Each row was made from one small tree. The marks that hang from a mark follow it in brackets, in alphabetical order. Every link used is in the known rows. Write each row's tree.
Each row is shifted at random along 7 fixed directions that mean nothing.
Known rows
S{F V{D N}}: [-315   55  251   -7  -92  142  137   94  -23  143  157  -89   96    8
 -199  -75   80  -22  -54   33  104   28  222  100   37 -185   42   85
  -46   35  -35   -2  -79  -97   36   86  307 -108  511   -7   79   80
   69 -240  112   62   52   84 -323  104 -108  128  -26  139 -114   82
 -176  -14   29 -299  -77  371 -151   28  -83]
D{J P{Z} S{F R} T{C}}: [ -22   39   79   71   -4  -46 -181   29  109 -134 -294 -291  -90   88
  -54  127  -18  177 -263  169 -122 -155   24 -300   20  -33  -47  119
  -72 -175  220  152  140  165  160 -114  -78   32  129  -95 -174  142
   60  -21   -3 -291  135  -60 -121  198    0  219   30  111   75   91
 -167 -133   -4 -140 -113  196 -273  130  -64]
L{H{F{V{J N}} S}}: [-304 -139  270  -59 -155  144  236   16  -87  176  132   33   81  184
  -47  -37  193 -146  -40   64  212  108   83  119   16 -207  -93  129
  -98   14  103 -176 -148  -61 -187 -106  164 -124  402  -23  116  162
   38 -259  235  -63   66  -92 -392  -48   94  115   50  258 -147   -2
 -131  -76  104 -263   51  446 -142  135  -25]
F{V{D{J S{P{Z}}} N{H}}}: [-153  -22  140    4 -118  114 -131   37  204  -73 -177 -352    0  -20
 -199   61  -91   54 -166   83  -40   76  132  -17  -21  -81  -10  195
  -99    6   79  -94  109    3  108   84  -15   21  230   29   13  -12
   14 -126   96 -173 -110  -61 -207  -35  -97  177  -60  248   98  272
  -85  162   69 -193  -87  296 -326   34  -74]
H{D{J T{S} V} F R}: [  -9  230    0  -13  -23   59 -390  121  414 -145  -88 -295  -71 -139
 -280   80 -202 -119 -327  201  -61    6    1  -74  -90   97  142  273
  -18  176  171  163   64  156    8    9  152  103 -155   64  -35 -193
  -92  -24  154 -390   82  -39  -44  120 -119  -43 -101  214  315  473
   49  191  234  -81   88  -55 -278  114  -19]
S{P{Z} R V{D J}}: [-236  -34  287   -9  -90  138  174   89  -67  115  -16 -264   18  136
 -168   51  104   56  -50   26   27  -33  214   44   90 -242   34   77
 -170 -134  -48  -47   42  -28  160   69  322 -142  557  -21   42  208
   46 -248   32  148  -21  -63 -363  214  -60  217    7   74  -55   65
 -174  -72 -137 -308 -203  514  -36   25  -72]
H{F{V{D J N}} R S}: [-162  141  167  -99  -19   18  -40  176 -122   35  180   96  -44  196
  -33 -238  189 -215 -255  115  -38  -69 -162  -97 -145 -167   57  308
   33  -35  154  -88 -217   19 -261 -286   99  -49  194  -42   46  206
   20 -262  156  -23  -75  160 -262  112  122  -18   87   37  -87  -21
 -145 -188  126 -370  290  338  -94  297   -8]
S{F P{Z} V{D J}}: [-179  -47  149   13  -95   74 -100   55  135 -162  -77 -379   42    4
  -93  -38  114  -13 -211   74  -51   97  171 -145  -40  -83  -17  -55
  -23  -70   -3  106   88   67  105   10   77   50  271  -18  -48   96
   78 -166   74  -11 -126   40 -254  131  -84  201    0  173  141  150
 -174  139   61  -86 -167  413 -156   81  -81]
P{H{D{T{L}} F} Z{S}}: [-143    8   31  -85 -115  112  -63  -44  182   11 -215  -25  -24  -26
   11   49  -51 -104 -145  165  127   21   95   17  -27   13  -30   60
 -117  -32  267  -16  -12   51  -62  -38   66  -10  -18   53    3   19
   -4 -122  199 -211  100 -149 -227   85  106   81 -152  294  121  253
   15   -7   99  -74   36  156 -345  154  -45]
Z{S{R{F} V{J N}}}: [-241   63  228    0  -29    9  -27   78   29  -29  190  -48  138  -23
  -10 -140   65  -12 -192  109   15   45   91 -151  -37 -174  -45  132
   92  -75    2  176  -56   53  -41   47   75   60  376  -98  -19  165
  119 -122   81  -51  -83  208 -275  161 -146  204   94  169   18   15
 -224   53   81 -184 -138  269 -192   79  -22]
F{V{J N}}: [-143   -3   76   83  -84  125   66  128    9   10   82 -155  -73  266
 -170  -10   44  -56  -87  -40  -65  -99  -99  244  -29 -253  184  174
 -183  -72   91 -103   12  -64   25  -34  119 -247  176  137   75   33
  -99  -67  168  -48   60 -272 -256 -105   30  -60 -218   93  129  156
    3    1  -36 -324   77  430  -10  129 -133]
T{C{P{H}} D{J} S{V}}: [-128  200   42   -6   34   14 -160   74  142  -18 -194 -305 -177    8
 -210   60 -269  -10 -284  276  -58 -105  -32  -68  -19  -26   10  297
   28   25  135   94   78   13  163  -13  121   44  104 -116   -3   22
   18   -4  -28 -260  -87  128 -207  292  -27  165   26   97   72  289
 -223   21   93 -329 -114   95 -235   25   11]
D{P S T{L} V}: [-109   49   23   81  -76   51  -58  -12  142   90 -111 -146  -98  116
 -149  -34   15   17 -120  140   27 -123   74   34    9  -86  104  236
  -74   -1  261   -2    2  -56   -4  -58  -10 -121  206   31   58   64
   23   15  120 -249  341  -45 -137   53   49   85  -80   87  -44   84
  -90  -75  109 -221  117   22 -341   54 -114]
P{T{C{V} S}}: [-226  192   -4   -4 -152  116   33  130  110  247  132  -51  -48  105
 -314 -158  -15  -73  -60   58  114 -159   56  312  -14  -56  266   21
 -115   64   62  -18 -161 -170  -35  121  313 -253  227  112  139  -49
  -26  -54  189  -91  392  102 -270  147   19 -116 -309  100   12  126
  -93  -62   76 -263  174  -39 -308   48  -69]
N{H{R} J}: [  -8  117  -59   18  -17    6 -125  -65   -5  -72   72  222  -49  220
   51 -300   72 -149 -249   76  -56 -112 -250 -100 -189 -149   56  233
  121 -128  397    8 -151  -62 -261 -256 -132   42 -114   16  -81  144
  -34 -109  157 -142  -33   41  -49  -28  233  -86 -177   64   58   15
  -52 -217  195 -216  270  156  -93  308  -60]
F{V{D{P} J N}}: [-123  -52   80  109 -135  156   24  119  107  -11  -87 -373  -91  238
 -241   70   17   -2  -93  -52  -95  -69  -10  227  -12 -196  178   94
 -218  -39   68 -161   85  -56  112  -10  106 -223  201  157   71   -9
 -114 -108  159  -90   39 -290 -236 -133   16  -31 -205  104  150  245
   31   49    9 -305   65  470 -146   98 -177]
T{C S{R V}}: [-142  173   39   85  -29   60  -68   64  184   48   66 -198  -18   58
 -308  -71  -11   15 -120  100    9 -140   99   71   70   -6  124   49
  -20  -51   65  127  -18  -25  116  161  291  -94  181   27  -50  -30
  -22    6   96  -50  181   32 -149  214  -84  -14 -226  136  162  218
 -110  -51   21 -187 -154   66 -169   69  -52]
S{P{H{D{T} F R} Z}}: [-205  334  133 -101  -15   60  -28   62   24  319  201  122   16  -14
 -160 -221   50  -77  -86   78   73 -196  105  -44  -52  -42  137  224
  -47    2  240 -124 -207 -126 -241   89  392  -44  255  -11  -25   42
  106 -192   51   28  244  341 -101  272  -11  -23 -105   10 -176   38
 -126 -292    8 -362  158  -66  -17  163   18]
Z{S{F{V{D}} P{T}}}: [-140  196    1 -138   86    4 -144  -21   20    2  -40  137  -17  121
   75 -293  107 -196 -265  234   25 -107 -101 -166  -99  -64   60  -32
   82  -40  181  -45 -127  -49  -18 -201   19   57   89  -66  -55  168
   25 -133   80    8    4  167 -221  165  222   23  -70    2  -31  166
 -123 -197  166 -288  224  289 -343  235 -155]
V{D{S{F P}} J N{H{R}}}: [-138   95  150 -120 -118  159  -93  179   35   30   41   21  -74   12
 -182 -138  -67 -107 -206   78   18   18  -54  100 -153  -91  124  236
 -149   -2   90 -134 -185  -77  -18  -67  138 -135  257   78  -18   96
  -46 -304  215 -147  -92  -44 -301   29   82  -52 -143  105   -1  126
  -70  -71   91 -315  290  356 -294  198  -79]
V{D{P{Z} S{R}} J}: [-208 -276  261   60 -226  102  108  132  -37    3 -192 -367    2  141
  -73   97  131  131  -98  -38   13   42  167  -19   27 -194   19  -22
 -162 -201    9  -13   29   78   61  -70  -16 -178  410   30   55  292
  111 -199  171  -88   68  -69 -381   79  -20  230   79  192   -4 -137
 -159   13  -23  -74  -41  446 -238   97  -56]
Z{S{F P R V{D{J T}}}}: [-194  -19   91  182 -154   52   58  -79  164   -3  -37 -398  103  198
 -246  -13  152  110  -25  -24  -26 -106  388  -42   84  -50  125 -120
  -32 -105   78   86    2   17  228  152  145  -98  388   17  -41   85
   65  -60  111  -85  229    4 -191  181 -100  123 -106  138  135   99
 -111 -109   28  -62 -181  207 -393   50 -139]
V{D{T} N}: [-132  131   18  124 -105  103  -62  102  175    8   -9 -262  -14    6
 -239    8  -68  112 -119  -55 -113 -143  109   94  -22  -99  150  132
  -88   15  131   47   94  -12   39  110  114  -80  123  142   31  -99
  -40  -50   81 -143  165  -10  -69  -63 -166   14 -202  140  131  223
  -35   61   59 -197  -36  107 -220   38 -102]
S{F{V{D{P{T}} J}} R}: [-183   85  148  -55  -22   54  -97   93    6  -22   65  -76   21   59
  -51 -143   84  -54 -238  148   34  -18   44  -93  -99 -146   75   83
    6   11   76   17 -100  -18  -50 -131  130   10  273  -38    1  126
   55 -217   78  -70   23  137 -298  122   40  107   22   40  -49   91
 -213  -29  117 -264  111  370 -248  141  -74]
N{H{D S{P}} J}: [-150  -11  -27  104 -206  119  -77   24  318  -30   -6 -462   78   40
 -291  -25  -95   28 -105 -126  -85   44  121  120  -92    7  222   46
 -123   -3  133    7   14   41   63  186  -14  -88   45  164   -4 -103
  -41    8  206 -244   88    4  -78  -48 -162  -47 -208  283  349  200
   11  166  168   -1   56  -91 -290   71  -10]
H{R{S{P}}}: [-279 -168  216   11 -199  102   31   10   48   89  167  -31  138  115
  -39 -291  256 -152  -71    6  128  131  175   18  -35  -45  109 -169
   46  -92   92  -66 -219  -33 -241    0  102 -113  219   24   43  202
  173 -133  322    1  158  240 -315  173   36   16  -90  206   54 -120
 -137   19  166   40  175  175 -173  203  -44]
F{V{D{J} N{H{S{P}}}}}: [-252  -66  197   93 -142   92  104  -94   74   38  -54 -357  107  133
 -181   48   54   99  -56   10  -10   49  280  -50   48 -163 -102  208
   -5    9  111 -121   95  -32   35   57   25   56  411  -58   70   51
   65 -172   38  -94  -58   31 -193  -45 -111  287   71  232  -40  149
 -177   28   89 -235 -185  321 -273   -6  -40]
V{D{S{P} T} J N{H{R}}}: [-259   14  205   -6 -204  138   36 -119   78  114  -10  -72   91  -28
 -154  -72   10   44  -80   83  106  103  379  -54  -32  -83 -135  254
   35   98  168 -175  -22 -108 -137   11  130  113  453  -49   74   58
   77 -358   86 -146  -16  131 -198  -33  -31  288  -16  226 -227  139
 -207  -10  201 -233  -18  286 -376   14  -41]
N{H{D{P V{J}} F R S}}: [-145   49  142   30 -205  112  -98  239  251   80  125 -408   47  -15
 -346   -9  -37  -18 -167  -55  -31   22   20   89 -108  -38  243  223
 -171   57   63   54 -136   93  -80  124  131 -155  186  122   36  -69
   -5  -91  227 -291  173  100 -169   40 -193  -86  -12  215  226   64
  -27  114  139 -104  189 -106 -283  109   74]
F{V{D{J P S T}}}: [-120  192   10   56  -24   97  -93   26  195  153  -62 -222  -72  122
 -311  -65  -84  -20  -89   85    9 -154  112  133  -11  -45  244  253
  -98  106  166 -179  -18 -148   60   73  157 -131  208   94   79  -51
  -40  -39  119 -180  292   -4 -116   33    8  -30 -197   51  -33  279
  -11  -60  110 -346  183   57 -258   54 -173]
H{D{P{Z} V{N}} F S}: [-236   59  193  -10 -134  116  145   33   17  286  -28  -95  -18  175
 -234  -14  201 -111   13    4  102  -82  143   99   86 -113   75  109
 -171  -35  168 -284  -78 -104  -86   -4  293 -201  397   25   64  103
   25 -199  191   -9  262  -58 -209  124   86    0  -95  129 -186   95
    3 -275    2 -326  125  234 -105  141 -120]
L{H{D F S{R}} J}: [-169  -82   79   82 -168  133   37  -77  260   -4  -18 -271  103   91
 -183  133   63  -91  -73   25  131   82  218   36   81   19  -36  -32
  -83   24  215   -6   26   89  -51   72  181    5   66   66  -19  -43
  -39  -81  252 -250  159 -198 -135    2  -66   30 -105  366  218  275
   29   34  166   27 -192  159 -189  117  -18]
Z{S{F P{H T{C L}} R}}: [-230 -125   89  -20 -226  164  -10    3  258  -10  -92 -248   85  -24
 -120   68  -19   28  -79  110  164   87  262  162   32   52   60 -249
 -207  -49   44  112  -58   54  168  181  185 -135  179   76  -24  -37
   13  -79  231 -189  167 -153 -381  155  -41   89 -242  315  309  220
  -85  129   52   66 -105  209 -573   56  -40]
H{F{V{D N{J}}} R{S}}: [-197   -1  215  -40 -110  102  -87   36  152  -24   69 -156  140   -1
 -117  -96   98 -116 -180   96   61  158  136  -51  -50  -63  -35  109
   60   60   63  -29  -63   38 -154   -1  118   95  190  -14   42    7
   28 -219  203  -57  -82  122 -235   63  -66   86   -9  275  124  209
  -92  133  219 -134   34  297 -279  143  -32]
H{S{P R V{D J}}}: [-194  -47  231   49 -120  176  241  231    5  145   -4 -484  -14  230
 -330  162   17   96   -2  -92  -44 -114  133  252  113 -210  220  101
 -361 -137 -126  -22   27   46  343  159  345 -360  498  107   56  129
  -72 -131  126   40  111 -259 -366  161 -119   40  -73  106  186  103
  -46  -76 -183 -283 -117  391 -156   24  -76]
N{H{D{P V} F R} J}: [-128  175   26   80 -181  122   70  -34  104  290  186  -11    8  270
 -349 -185  109 -119    7  -82   75 -170   48  222  -73 -117  298  202
  -77   31  320 -221 -265 -228 -209   39  240 -221  232  129   58  -24
  -70 -159  240 -126  361   26  -79    9  115 -237 -273   40  -50   58
   55 -303  140 -338  362  -35 -141  192  -96]
V{D{S{P} T{L}} N{J}}: [ -72  202 -107  -54  -84  105 -206  208  126  -24  -25  -32 -240   87
 -192 -170 -196 -123 -248   71 -144 -150 -196  236 -225  -52  389  246
 -189   15  219  -90 -124  -83   47 -112  -12 -275   -1  208   58   13
 -127  -42  212 -259  100  -55 -208   22   88 -204 -292   -4  134  192
   -6    9  124 -344  455   65 -307  187 -143]
F{V{D{T{C}} J N{H{S}}}}: [-296  -63   25  173 -337   62   25   26   89    4  193 -262   37  266
 -239 -242  121   -6  -93 -101  -58  -19  196  140 -184 -102  253   73
   50   60  205 -122 -200  -96 -243  -51  -89 -199  235  121  194   15
   63 -113  239 -287  222  242 -264 -149  -24  -10 -113  176  -16  -86
 -217  101  249 -139  243   51 -360  120  -46]
N{H{R{S}} J}: [-107  309  149 -154  102   82    0  150  -71  240  227  253   11   21
  -93 -218 -179  -73 -194  102   44 -124 -256   56 -118 -216  127  505
  -59  -32  154   -4 -203  -90 -128   12  156  -53  222  -12   -5  122
  -33 -143   76  -35   15  180 -172  152    4  -45  -50   43  -44   33
 -109 -177   49 -465  240   15  -51  145   37]
C{P{T{L}} V}: [ -11  161 -134   45 -119   49 -150  310   86  -12    9 -234 -239  193
 -185 -159    0  -74 -246   10 -201 -264 -320  221 -157 -156  387  145
 -222 -122  121  128  -74  -14    5  -89    4 -310  -55  185   46   29
  -61   81  153 -173  222  -21 -189  124   58 -231 -239  -68  291   34
  -25  -35  -11 -244  342    3 -277  167  -57]
P{H T Z{S{F}}}: [-125  -49    4    6 -136   79   39  -50  107    7 -201  -51   16  144
   46    7   93   21  -63   50  106 -107   88   30   29  -64  -17 -153
 -165 -192  220   10   -9    8   37   22   43 -105   44   78  -71   82
   22  -71  193 -126  208 -220 -230   31  165   52 -300  268  154  121
    6 -184  -28  -31  -63  288 -418  164 -145]
C{J V{N}}: [ -35  203 -122  210  -76    0 -126  -28   96  -57   71  -93 -120  227
 -202 -181   89  -82 -135   10 -134 -198  -42   57  -71 -130   84  284
   67  -84  266  -19   40 -147 -108  -32   49  -19   11   67  -18  -10
  -28   -1  111 -154   58  -58   14   31   67  -76 -315   48   71  191
   -7 -153   66 -251   36  187  -54  151 -134]
F{V{N{H{D S} J}}}: [-173   24   85   21  -91  115  100   21   19   67    9 -138   -9  242
 -169   -2  -35  -52  -91  -20  -39  -50  -46  151  -37 -215  108  261
 -128  -31  178 -171  -15  -41   16  -60   45 -143  194   63   65   49
  -92 -126  145 -109  -11 -170 -210 -100   55    2 -116  168   60  179
  -16  -73   61 -346  101  297 -169  126  -73]
P{H{D{J S{R} T}}}: [-122  100   62   22  -22   45 -123   99  127  -26  -84 -187  -70   -6
 -109   70 -251   53 -201  121  -35  -89   45  -30  -71  -57  122  322
  -87    2  211   53   -4   80   59  -21   33  -58   30   31  -20   47
   31  -28  106 -377   94  -25 -175   84  -44   90  -34  171   97  167
  -96  -11   60 -169   40   61 -258   94  -27]
H{D{J P T{L}} R{F} S}: [-117   23   54  -59 -143  148  -75  -67  201   72 -106  -26  -73  174
 -122  -47    7 -257 -121  149  109   34   95  120  -61   65  163   99
 -115   76  327 -225 -116  -39 -151 -141  160 -117   -4   78   49   42
  -66 -163  335 -284  231 -183 -220  121  224  -98 -211  160   84  296
   90  -91  227 -156  381  125 -264  235 -138]
F{V{D{J T}}}: [ -85  217 -147  203  -16   -6  -95 -237  132    2   12  -43  -47  327
 -162 -252  154  -81  -84   59  -53 -242  157  -47  -51  -59  134  183
  193   36  429 -168  -17 -205 -175 -102    8   44   -1   47   37  -14
  -10  -20   88 -130  265   65   54  -46  162  -30 -271   12  -74  234
  -46 -232  200 -271  117   96 -129  166 -226]

Which tree is each row?
[-111   25  150  -76  -29   37  -91  154    4  -84   23 -130    7  191
   21 -185  -14  -78 -283   63 -124  -25 -239  -77 -191 -188  142  112
   -7 -105  134  -51 -137   13  -38 -156 -187  -74  107   -2  -29  189
   -9 -108  178 -146 -128  130 -311   21  112  -49   54   84  181   15
 -119  -26  144 -309  311  290 -296  249 -116] | R{F{V{D N{H J}}} S{P}}
[-228   37  226    3 -110   68   31  214   29   69   87 -222  -14   48
 -188   95  -94   -3 -139   50   10  -26   49   59  -45 -146  118  340
 -155    3   97   15 -116   78   -3    4  157 -178  266   11   56   79
   55 -113  169 -305   69   -8 -313  125 -103   65   90  198   39   39
 -121  -35    0 -230   44  160 -204  101   27] | P{H{D{J V{N}} F S{R}}}
[-146  -53  152  138 -180  125  133  -23   82   48  -71 -245   50  184
 -218  160  -13  140    6  -83    1  -86  188   97   69 -156   37  146
 -148 -112  198  -85   32  -19   85   90   69 -143  266   71  -27   55
  -34 -125  180 -211  138 -261 -179  -59  -30   56 -143  231  116  130
    7 -154  -25 -187  -76  273 -252   95 -111] | V{N{H{D{J S{R{F}}}}}}
[-130  140    3  127  -86   78  -91 -100  217   53   17 -176   44  108
 -241 -151  220  -71  -65   23   13  -88  186    2   15  -15   30   22
   52   39  223 -157    0 -154 -130   58  172   44  144   60  -21 -109
   -9 -117  133  -13  162   38   -3  -39   22  -37 -247  128   17  286
    1 -111  162 -225   19  205 -182  143 -172] | H{F{V{D{P} N}}}
[-204 -107  157   48  -97  146   61 -158   82  -41   -6  -52   70  107
  -68  -48  151 -137  -63  142  176  151  275   49   67 -122 -111   27
   26   -9  101  -63   39  -79  -18  -33  234   38  274  -25   24   93
    9 -222  184   -9  -45 -221 -278   48  104  186 -175  240   -7  273
  -86   30  108 -106 -176  556  -99   77 -149] | S{R V{J}}
[-155  281    6  124  -46   52 -106   55  162   79  213  -77  -33   21
 -268 -131  -64   13 -125   32  -56 -150   85   97  -79 -147  172  391
    1  119  190   14   10 -131 -112  109  168  -49  222   83   84 -122
  -13  -18   47 -205  233   94  -39  -42 -150   21 -197   68  -61  202
 -107   39   99 -327   31    1  -89   -6  -98] | D{T V{J N}}
[-179    9  226 -101   10  144   31  -45  113   60   -9   -7   91    7
  -29  100  -96 -148 -173  193  184  134   60  -65   68  -76 -149  152
  -30   55  179  -12   17   84  -61  -25  219  120  134  -70  -31   75
  -15 -182  154 -159  -37 -112 -222   99  -14  145   50  291   68  294
  -54   17  155 -172 -157  312 -103  108    3] | L{H{D R{S{F}}} J}
[-136  134  -16    1  -72   43  -89  125   51    1   18 -115 -115  156
  -99 -141   23  -69 -220   93 -115 -158 -140   58  -89 -118  158    2
  -83  -50  141    4  -24  -37    9 -101   76 -130   74   34    2   33
  -22  -47   79 -106   78   49 -210   80   75  -38 -180   12   94  135
 -126  -58   58 -282  142  205 -223  140 -100] | S{P{T{C{V{N}}}}}
[-178   40   12   76 -237  133 -167   11  302  -24  183  -86   75  -52
 -266 -198   21 -135 -123    1   87  132  102  198 -153  -39  165  110
   13  139  169  -15 -141 -145 -202  126   51  -59   98  153   77 -174
  -17  -78  304 -276  131   44 -147 -127  -66 -106 -298  281  127  200
  -12  219  271  -60  180   21 -284   91  -88] | D{V{N{H{F} J}}}
[ -77  219  -12   95   14   38 -171   59  188   45  -21 -266  -70  112
 -257 -114   -3    3 -146   32 -108 -189   -2    8  -37  -79  210  211
  -39  -14  181  -74   41  -99   -4   95   98  -51  107   85    2  -42
    1   21   48  -71  163   90  -26   68  -69  -35 -182   21   62  222
  -31  -37   38 -307   50   53  -54   98 -123] | F{V{D{J P{Z}}}}
[-176  154  135  -82  -76   57  -12  162  -36  127  180   97  -59  193
 -148 -173   99 -257 -182   61    1  -68 -136   58 -119 -136  203  277
  -44    9  205 -123 -246   -6 -212 -206  180 -177  156   28   71  138
  -28 -198  244 -119   84   63 -237  137  117 -142  -34   66  -49   36
  -27 -205  134 -331  377  165  -94  275  -37] | H{D{V{N{J}}} F R S}
[-111  224  -27 -123   22  109 -180  124  118   50 -115  -31 -192   -8
  -99  -47 -258 -121 -282  245    4  -79 -171  132 -135  -50  189  241
 -124  120  190  -47  -23  -76   17 -128   88  -79   19   55   89  -16
  -84  -79   81 -246   64    0 -245  114   83   -1 -135    6   24  318
  -96   73  149 -378  275  117 -211   88  -89] | V{D{J P{T{C L}}}}
[-152  109   73   92 -164  105  -23   62  184  105  116 -213   49   52
 -340  -39   -1   16  -65  -28   62  -68  163  117  -44  -72  187  247
  -71   39  165  -18 -138  -64  -56  129  143 -131  241  110   34  -42
  -16 -102  205 -241  250    3 -141    6  -83  -57 -137  188   78  106
  -37  -60   98 -164   96  -16 -269   89  -37] | N{H{D{S{R} V{J}} F}}
[ -53  181   22  196  -19  -38   25  115   -6   66   68 -206    1  265
 -185 -117  157  195  -80 -114 -154 -403   15  -94   13 -149  203  121
   15 -246  220  121  -80  -12   12   43    3 -160  173   70  -88  167
   40   24   75  -41  327  128  -25  119  -50  -79  -89  -16  112 -133
  -81 -381  -65 -229   20   -1 -175  200 -112] | V{D{S{R{F}}}}
[-162   94  180 -122  -36  138  -46  369   98   73   19 -186  -83  -96
 -171   47 -206  -22 -172   64  -16  -30 -147  201  -35 -125  160  263
 -352  -79  -55   51  -30   74  139  171  242 -264  183  116   -2   13
  -12  -46  161 -122  -15 -120 -325  122 -129  -22 -146  228  193  159
  -32   97 -142 -259  -22  185 -152   76    0] | P{H{S{V{N}}} Z}
[ -91  164   98  -14   13  105   75    9   42  122 -100 -147   -7  221
 -110   76   -6   37  -97   57  -23 -188  -36   70   30 -231   36  149
 -139  -16  161 -145   93 -105   85  -23  159  -48  245   16   11    4
 -131 -162   27  -11   85 -188 -167  -45   96   33 -139   46   31  307
    7 -195   15 -487   42  407 -219   91 -208] | R{F{V{D{P{T}} N{J}}}}
[-326   35  138  -43 -131   57  156 -103 -125  324   67  205   36  176
   27 -267  250  -80  -23   97  201  -83  149    4    8 -142   16  -93
   31  -55  238 -215 -167 -221 -299 -107  177  -93  388  -74  108  217
  174 -201  104   64  329  299 -280  162  186  143 -101   41 -389 -132
 -247 -248   96 -289  161  177  -86  123  -86] | D{P{T{C} Z}}
[-120   56  -66  240 -246  167   48    3  215   58  145 -221   -4  184
 -369  -68   25   58   49 -209  -41 -133  129  357  -39 -111  237  131
 -182  -46  204 -114  -21 -183  -42  241  140 -247  141  273   28 -163
 -105  -21  238 -172  257 -235  -49 -216  -76 -168 -496  197  203  185
   77  -20   15 -164   28  102 -127   74 -140] | V{J N{H}}
[ -65  179   48  -19  -13   64 -102   90  127  105   43  -53  -36  104
 -174 -188  149  -92 -115   18  -47 -167  -38  -12   12    0  139   79
 -126 -165  167  -52  -59   -4  -61   89  248 -101   69   77 -111   64
    6  -50  151   74  158   25  -49  224   15 -110 -270   87  144  129
   29 -217  -40 -170   68   56  -42  225  -56] | H{R S{P{Z}}}
[-160   89   46  103 -178  144   -1  -16  207   73   99 -227   53  142
 -318   -5  -65   15  -52  -69  -42  -56  142  199  -43 -131  194  218
 -103   76  200 -114   -5  -65  -45  124  173 -101  161  138   71 -151
  -97 -109  147 -162  143  -89  -99 -131  -97  -47 -257  192  142  276
   14   52  116 -253   54  110 -233   61  -57] | F{V{N{H{D{T} R} J}}}
[-152   31  165  -91 -106  185  -26  -83  206   55  -34  -83  155 -119
 -140   79  -86  -85 -141  102  165  194  146   14  -18  -60 -118  196
  -27  118  142   -9   23   18  -93   48  201  175  139   -7    6  -88
  -71 -283  150 -118  -99  -92 -151   -5  -52  130  -71  334  120  359
    4  116  219 -134  -33  224 -205   74   33] | N{H{D F R} J}
[-243   46   33   21 -219   91    0  -32  137  106  109 -142   17  108
 -125  -91   53  -79  -67   47   74  -39  225   92  -92   -2  164   47
  -71   43  282  -69 -168  -57 -192   11  171 -102  120   66   73   -6
   82 -113  191 -216  238  130 -216  124   11   12 -141  140   80   68
 -128  -53  132 -114  153   -2 -266  129    5] | S{P{H{D{J} F R} T{L}}}
[-194   27   98  107 -295  115   24   69  152  178  -18 -410    1   58
 -326   12   82  -15  -10  -51   63   -9  256  166   -2  -83   87  159
 -134  -29   51  -86  -13 -119 -110  190  278 -107  288   62   93  -27
   98 -149  167 -140  163   61 -203  209  -65   39 -160  194   45   98
  -45  -10    1 -133    6  117 -175   35   11] | C{J P{H{D F} Z} V}
[-151  -51  167  -42 -128  104  -21  375   58    5 -166 -487  -88   84
 -174  180 -159  151 -209  -33 -168  -81 -152  143  -57 -248  244  128
 -356  -95  -78   26   88  134  249   11  -16 -288  281  126   88   76
  -46  -55   86 -150   31 -101 -361  -16 -149   65   12  125  204   66
  -82  166  -73 -307   79  301 -346   39  -47] | F{V{D{P{T Z} S} N{J}}}
